Here is a tiny trained network, its code and every weight. The questions are about switching its units off for an input and a class, where a switched-off unit gives its printed mean instead of its output.

import numpy as np


def w(rows, s, z=0):
    codes = np.array(rows[::2]) - 128.0
    scale = np.full(codes.shape[1], s)
    scale[-1] = z or s
    return codes * scale


def f(y):
    return y / 2 * (1 + np.tanh(0.7978845608 * (y + 0.044715 * y**3)))


def log_softmax(a):
    a = a - a.max(-1, keepdims=True)
    return a - np.log(np.exp(a).sum(-1, keepdims=True))


def net(x, mask):
    res = np.array(x, float).reshape(1, 3) / 4 @ E
    y = f(res @ A[0][:, :-1].T + A[0][:, -1])
    res = res + np.where(mask, y, B[0][:, -1]) @ B[0][:, :-1]
    return log_softmax(res[-1] @ U[:, :-1].T + U[:, -1])


A, B = {}, {}
E = w([
[12,83,159,254],'x0',
[30,64,56,32],'x1',
[112,230,21,202],'x2',
],0.0081)
A[0] = w([
[148,79,184,110,38],'N1',
[134,91,194,97,64],'N2',
[116,159,158,199,210],'N3',
[91,110,184,83,57],'N4',
[30,140,66,68,178],'N5',
[206,159,156,203,252],'N6',
[106,68,119,200,185],'N7',
[211,145,95,63,202],'N8',
[100,181,51,158,25],'N9',
[97,125,253,92,51],'N10',
],0.012,0.0019)
B[0] = w([
[102,206,140,121,187],'N1',
[126,172,28,110,193],'N2',
[94,158,147,89,226],'N3',
[144,185,94,82,175],'N4',
[189,86,188,37,227],'N5',
[105,131,226,61,254],'N6',
[84,98,108,128,219],'N7',
[2,76,109,181,241],'N8',
[122,181,37,55,208],'N9',
[111,180,73,116,213],'N10',
],0.01,0.0087)
U = w([
[181,126,210,9,131],'0',
[144,195,90,74,122],'1',
[70,90,125,117,234],'2',
[159,83,151,124,189],'3',
[160,105,86,196,20],'4',
[189,102,128,152,1],'5',
],0.012,0.0044)

Each question gives the input, the list of numbers given to net, and the class t.
The units are the neurons (one row each of A and B). Each row of codes is followed by its name. A weight is (code - 128) times the scale printed after its matrix; where a second scale follows, it is the last column's (A, B and U).
mask holds one flag per neuron, in row order. A switched-off neuron (its flag False) gives its mean, the last column of its row in B, instead of its output. The means were averaged over made-up inputs and are rounded, as every weight is.
A unit's drop is (log p(t) with every unit on - log p(t) with that unit switched off) / (log p(t) with every unit on - log p(t) with every unit switched off).
The circuit of an input: a set's keep is (log p(t) with only the set's units on - log p(t) with every unit switched off) / (log p(t) with every unit on - log p(t) with every unit switched off). Starting from all 10 units, units are removed one at a time, each time the one whose removal leaves the highest keep (on an exact tie, the one counted first), for as long as the keep stays at least 0.8.
circuit, biggest first: the units of the circuit, biggest drop first
top k neurons: the k neurons with the biggest drops, biggest first
drop of u: that unit's drop, to one decimal
input [3,4,1], class 0: circuit, biggest first	[N5]
input [-8,-5,0], class 2: top 2 neurons	[N8, N5]
input [4,-6,1], class 0: top 2 neurons	[N6, N8]
input [6,8,4], class 0: top 2 neurons	[N5, N8]
input [-1,-3,-4], class 1: circuit, biggest first	[N5, N2]
input [0,2,1], class 3: top 2 neurons	[N6, N3]
input [-6,5,-4], class 2: top 2 neurons	[N8, N6]
input [5,-7,6], class 0: top 2 neurons	[N6, N8]
input [5,-4,-6], class 1: top 3 neurons	[N10, N8, N2]
input [7,4,8], class 1: top 2 neurons	[N9, N8]
input [-3,-1,-8], class 1: drop of N7	0.0
input [1,4,-7], class 1: drop of N6	0.1
input [-5,4,-3], class 2: drop of N6	0.3
input [0,-8,5], class 0: top neuron	[N6]
input [2,6,3], class 0: top 2 neurons	[N5, N8]
input [-6,-3,2], class 2: top 2 neurons	[N8, N5]
input [6,3,8], class 1: top 2 neurons	[N9, N8]
